Here is a tiny trained network, its code and every weight. The questions are about switching its units off for an input and a target symbol, where a switched-off unit gives its printed mean instead of its output.

import numpy as np


def w(rows, s, z=0):
    codes = np.array(rows[::2]) - 128.0
    scale = np.full(codes.shape[1], s)
    scale[-1] = z or s
    return codes * scale


def norm(h):
    return h / np.sqrt((h * h).mean(-1, keepdims=True) + 1e-5)


def f(y):
    return np.maximum(y, 0)


def softmax(a):
    e = np.exp(a - a.max(-1, keepdims=True))
    return e / e.sum(-1, keepdims=True)


def log_softmax(a):
    a = a - a.max(-1, keepdims=True)
    return a - np.log(np.exp(a).sum(-1, keepdims=True))


def net(x, mask):
    ids = ['αελμπστ'.index(c) for c in x.split()]
    T = len(ids)
    res = E[ids] + P[:T]
    u = 0
    for l in range(2):
        r = norm(res)
        for j in range(2):
            rows = slice(3 * j, 3 * j + 3)
            q, k, v = (r @ M[l][rows].T for M in (Q, K, V))
            z = softmax(np.where(np.tri(T) > 0, q @ k.T / 3**0.5, -1e9)) @ v
            o = O[l][rows]
            res = res + np.where(mask[u + j], z, o[:, -1]) @ o[:, :-1]
        u += 2
        y = f(norm(res) @ A[l][:, :-1].T + A[l][:, -1])
        res = res + np.where(mask[u : u + 8], y, B[l][:, -1]) @ B[l][:, :-1]
        u += 8
    return log_softmax(norm(res)[-1] @ U[:, :-1].T + U[:, -1])


Q, K, V, O, A, B = {}, {}, {}, {}, {}, {}
E = w([
[192,171,223,134,137],'α',
[148,146,176,46,254],'ε',
[112,100,191,182,180],'λ',
[103,151,74,100,220],'μ',
[151,159,107,194,143],'π',
[198,217,121,162,131],'σ',
[179,194,86,70,163],'τ',
],0.0089)
P = w([
[88,102,90,124,103],'0',
[102,254,140,131,158],'1',
[122,100,99,166,146],'2',
[155,62,115,147,131],'3',
[142,173,149,124,192],'4',
[59,112,100,92,36],'5',
],0.0094)
Q[0] = w([
[140,84,88,82,69],'0.h1',
[137,185,135,126,246],'0.h1',
[214,123,123,196,216],'0.h1',
[154,99,94,167,131],'0.h2',
[210,178,156,133,148],'0.h2',
[75,61,161,105,155],'0.h2',
],0.013)
K[0] = w([
[71,254,136,86,134],'0.h1',
[242,4,75,95,186],'0.h1',
[253,114,114,198,235],'0.h1',
[120,111,139,155,96],'0.h2',
[127,214,161,85,122],'0.h2',
[38,56,142,111,162],'0.h2',
],0.0095)
V[0] = w([
[55,2,86,143,104],'0.h1',
[82,67,216,139,182],'0.h1',
[149,180,205,236,40],'0.h1',
[194,131,137,126,159],'0.h2',
[87,93,72,132,162],'0.h2',
[140,192,144,128,119],'0.h2',
],0.0095)
O[0] = w([
[41,105,116,213,205,69],'0.h1',
[1,177,144,153,17,243],'0.h1',
[153,222,111,148,123,255],'0.h1',
[135,57,181,149,77,211],'0.h2',
[124,193,178,101,127,19],'0.h2',
[80,104,84,87,173,253],'0.h2',
],0.0084,0.0036)
A[0] = w([
[104,125,158,96,152,104],'0.n1',
[100,127,110,151,129,13],'0.n2',
[136,167,160,144,99,161],'0.n3',
[88,136,141,159,134,13],'0.n4',
[56,173,115,109,138,107],'0.n5',
[138,105,134,112,146,138],'0.n6',
[135,102,103,188,116,129],'0.n7',
[112,244,160,104,111,6],'0.n8',
],0.012,0.0019)
B[0] = w([
[106,179,128,216,176,150],'0.n1',
[175,130,199,134,64,150],'0.n2',
[82,253,137,82,144,211],'0.n3',
[171,170,98,127,58,167],'0.n4',
[178,74,168,157,90,190],'0.n5',
[143,164,179,129,135,153],'0.n6',
[134,168,95,191,188,155],'0.n7',
[199,217,143,33,17,254],'0.n8',
],0.0068,0.0071)
Q[1] = w([
[174,144,146,123,139],'1.h1',
[96,127,105,58,114],'1.h1',
[79,108,81,107,90],'1.h1',
[88,113,139,125,162],'1.h2',
[248,190,149,141,145],'1.h2',
[114,169,86,137,73],'1.h2',
],0.016)
K[1] = w([
[139,169,89,105,140],'1.h1',
[45,136,179,103,46],'1.h1',
[60,199,126,65,167],'1.h1',
[36,46,112,210,233],'1.h2',
[254,134,124,190,54],'1.h2',
[83,245,183,120,109],'1.h2',
],0.0092)
V[1] = w([
[159,142,93,213,139],'1.h1',
[58,82,180,195,171],'1.h1',
[254,42,133,201,74],'1.h1',
[166,196,81,230,144],'1.h2',
[170,223,198,116,106],'1.h2',
[183,54,100,206,104],'1.h2',
],0.0068)
O[1] = w([
[84,250,147,132,237,129],'1.h1',
[149,90,57,99,118,59],'1.h1',
[151,151,31,143,145,88],'1.h1',
[35,141,44,160,175,147],'1.h2',
[148,178,185,118,116,254],'1.h2',
[248,110,3,128,106,60],'1.h2',
],0.005,0.0046)
A[1] = w([
[170,185,44,153,144,137],'1.n1',
[122,88,151,155,142,26],'1.n2',
[124,86,111,205,210,167],'1.n3',
[110,50,148,135,97,69],'1.n4',
[108,105,125,107,62,12],'1.n5',
[4,141,140,150,97,6],'1.n6',
[105,91,132,91,78,67],'1.n7',
[177,33,117,80,225,157],'1.n8',
],0.014,0.0021)
B[1] = w([
[92,149,176,162,208,193],'1.n1',
[115,118,178,108,128,150],'1.n2',
[77,131,36,73,77,214],'1.n3',
[117,147,200,69,167,172],'1.n4',
[104,126,130,125,173,169],'1.n5',
[197,105,130,249,118,239],'1.n6',
[137,129,146,117,188,157],'1.n7',
[149,115,111,153,81,255],'1.n8',
],0.012,0.0065)
U = w([
[130,231,159,74,72,151],'α',
[99,93,236,120,185,144],'ε',
[113,144,166,254,94,118],'λ',
[34,94,124,109,61,140],'μ',
[60,180,96,137,212,162],'π',
[227,182,150,156,235,3],'σ',
[219,93,108,127,109,139],'τ',
],0.0085,0.0031)

Each question gives the input, a string of symbols that net reads in full, and the target symbol t.
The units are the heads (3 rows each of Q, K, V and O) and the neurons (one row each of A and B). Each row of codes is followed by its name. A weight is (code - 128) times the scale printed after its matrix; where a second scale follows, it is the last column's (O, A, B and U).
mask holds one flag per unit, layer by layer, with each layer's heads first. A switched-off unit (its flag False) gives its mean, the last column of its rows in O or B, instead of its output. The means were averaged over made-up inputs and are rounded, as every weight is.
A unit's drop is (log p(t) with every unit on - log p(t) with that unit switched off) / (log p(t) with every unit on - log p(t) with every unit switched off).
The circuit of an input: a set's keep is (log p(t) with only the set's units on - log p(t) with every unit switched off) / (log p(t) with every unit on - log p(t) with every unit switched off). Starting from the 12 units with the biggest drops (on a tie, the unit counted first), units are removed one at a time, each time the one whose removal leaves the highest keep (on an exact tie, the one counted first), for as long as the keep stays at least 0.8.
units of the circuit, in order: the units of the circuit, biggest drop first
most important unit: the unit with the biggest drop
k most important neurons: the k neurons with the biggest drops, biggest first
top k neurons in layer l: the k neurons of layer l with the biggest drops, biggest first
which heads matter: for each layer, one digit per head in row order, 1 if its drop is at least 0.15 and else 0, layers parted by /
drop when u is switched off: that unit's drop, to one decimal
input λ α τ π λ, target π: which heads matter => 10 / 00
input α α λ α α π, target π: which heads matter => 10 / 00
input τ α π α, target π: units of the circuit, in order => 0.h2; 0.n8; 1.h1; 1.n6
input λ α τ σ α, target σ: units of the circuit, in order => 0.h1; 0.n8; 0.h2
input π μ λ σ λ, target σ: units of the circuit, in order => 0.h1
input π ε α π σ, target π: which heads matter => 11 / 00
input π λ α σ, target σ: 2 most important neurons => 1.n1; 0.n8
input τ α α π τ, target π: top 2 neurons in layer 1 => 1.n1; 1.n3
input α α ε λ μ, target λ: units of the circuit, in order => 0.h1; 1.n6
input α σ ε π τ, target π: units of the circuit, in order => 0.h1; 0.h2; 0.n8; 1.n3
input α λ π σ α, target σ: units of the circuit, in order => 0.h1; 0.h2; 0.n8
input λ ε μ μ ε, target μ: 2 most important neurons => 1.n3; 0.n8
input α α π ε λ, target ε: which heads matter => 10 / 01
input α α λ σ λ, target σ: most important unit => 0.h1
input α τ α π, target π: which heads matter => 00 / 00
input α λ α σ π, target σ: units of the circuit, in order => 0.h1; 1.n1
input α α λ σ, target σ: top 2 neurons in layer 1 => 1.n1; 1.n6
input α λ α π ε, target π: 2 most important neurons => 1.n3; 1.n1
input α λ α τ α, target τ: 2 most important neurons => 1.n8; 0.n8
input ε ε ε μ λ τ, target τ: drop when 0.h1 is switched off => 1.1
input τ λ α ε, target ε: drop when 0.h1 is switched off => 0.2
input λ α α ε α, target ε: drop when 0.h1 is switched off => 0.8
